Below are the code and all the weights of a small trained network. Each question names an input and a class and asks about switching units off, where a switched-off unit gives its printed mean instead of its output.

import numpy as np


def w(rows, s, z=0):
    codes = np.array(rows[::2]) - 128.0
    scale = np.full(codes.shape[1], s)
    scale[-1] = z or s
    return codes * scale


def f(y):
    return np.maximum(y, 0)


def log_softmax(a):
    a = a - a.max(-1, keepdims=True)
    return a - np.log(np.exp(a).sum(-1, keepdims=True))


def net(x, mask):
    res = np.array(x, float).reshape(1, 3) / 4 @ E
    y = f(res @ A[0][:, :-1].T + A[0][:, -1])
    res = res + np.where(mask, y, B[0][:, -1]) @ B[0][:, :-1]
    return log_softmax(res[-1] @ U[:, :-1].T + U[:, -1])


A, B = {}, {}
E = w([
[89,154,18,118],'x0',
[15,188,200,123],'x1',
[178,254,169,216],'x2',
],0.0093)
A[0] = w([
[39,97,157,170,9],'n0',
[81,42,143,107,159],'n1',
[58,166,177,88,27],'n2',
[132,103,209,127,107],'n3',
[91,79,91,97,79],'n4',
[82,149,156,124,36],'n5',
[123,93,159,171,64],'n6',
[106,92,56,105,223],'n7',
[243,54,144,151,122],'n8',
[111,142,30,116,141],'n9',
[144,169,130,216,49],'n10',
[73,171,184,119,46],'n11',
[175,149,198,186,83],'n12',
[88,61,122,54,42],'n13',
[178,113,239,67,96],'n14',
[164,46,218,175,82],'n15',
[180,114,58,177,166],'n16',
[166,161,142,225,80],'n17',
[176,193,105,174,179],'n18',
[102,172,42,104,241],'n19',
[77,49,89,110,81],'n20',
[129,24,174,111,117],'n21',
[59,113,244,122,158],'n22',
[50,167,135,123,140],'n23',
[151,247,58,139,147],'n24',
[107,91,133,104,98],'n25',
],0.013,0.0011)
B[0] = w([
[180,126,57,103,199],'n0',
[142,143,180,114,228],'n1',
[174,86,61,131,221],'n2',
[82,115,116,183,195],'n3',
[147,141,153,70,212],'n4',
[212,87,53,94,182],'n5',
[43,169,112,162,156],'n6',
[104,142,108,136,220],'n7',
[208,55,78,205,241],'n8',
[87,133,150,189,218],'n9',
[166,112,212,35,231],'n10',
[182,100,68,95,215],'n11',
[69,127,188,70,240],'n12',
[145,114,178,84,240],'n13',
[2,149,122,223,220],'n14',
[63,186,79,201,220],'n15',
[166,6,140,175,217],'n16',
[98,147,201,48,247],'n17',
[130,95,170,118,244],'n18',
[39,169,53,219,223],'n19',
[119,188,141,64,234],'n20',
[86,182,226,99,211],'n21',
[207,68,137,209,249],'n22',
[221,91,31,175,216],'n23',
[70,124,183,79,255],'n24',
[140,187,164,42,178],'n25',
],0.0056,0.0092)
U = w([
[120,155,155,2,2],'0',
[232,110,37,143,197],'1',
[29,160,63,154,211],'2',
],0.013,0.00078)

Each question gives the input, the list of numbers given to net, and the class t.
The units are the neurons (one row each of A and B). Each row of codes is followed by its name. A weight is (code - 128) times the scale printed after its matrix; where a second scale follows, it is the last column's (A, B and U).
mask holds one flag per neuron, in row order. A switched-off neuron (its flag False) gives its mean, the last column of its row in B, instead of its output. The means were averaged over made-up inputs and are rounded, as every weight is.
A unit's drop is (log p(t) with every unit on - log p(t) with that unit switched off) / (log p(t) with every unit on - log p(t) with every unit switched off).
The circuit of an input: a set's keep is (log p(t) with only the set's units on - log p(t) with every unit switched off) / (log p(t) with every unit on - log p(t) with every unit switched off). Starting from the 12 units with the biggest drops (on a tie, the unit counted first), units are removed one at a time, each time the one whose removal leaves the highest keep (on an exact tie, the one counted first), for as long as the keep stays at least 0.8.
circuit, biggest first: the units of the circuit, biggest drop first
k most important neurons: the k neurons with the biggest drops, biggest first
drop of u: that unit's drop, to one decimal
input [8,-3,-4], class 2: most important neuron	[n19]
input [-2,2,1], class 1: circuit, biggest first	[n24 n21]
input [-3,7,5], class 1: 2 most important neurons	[n22 n23]
input [-8,-6,2], class 2: circuit, biggest first	[n14 n15]
input [8,3,-8], class 0: 2 most important neurons	[n13 n4]
input [-4,-4,5], class 0: 3 most important neurons	[n17 n12 n10]
input [8,0,-8], class 0: 3 most important neurons	[n13 n4 n20]
input [-5,-8,-8], class 0: 2 most important neurons	[n21 n20]
input [-7,-6,8], class 0: 2 most important neurons	[n17 n10]
input [-6,1,5], class 2: 2 most important neurons	[n14 n15]
input [7,-5,4], class 2: 2 most important neurons	[n19 n24]
input [7,-5,-3], class 2: 2 most important neurons	[n19 n9]
input [7,8,8], class 0: 4 most important neurons	[n24 n10 n17 n8]
input [7,-6,-7], class 0: circuit, biggest first	[n20]
input [8,-3,6], class 2: 3 most important neurons	[n19 n9 n13]
input [-2,-6,7], class 0: drop of n12	0.1
input [-6,5,-2], class 2: drop of n15	0.3
input [-7,6,-5], class 2: drop of n8	0.2
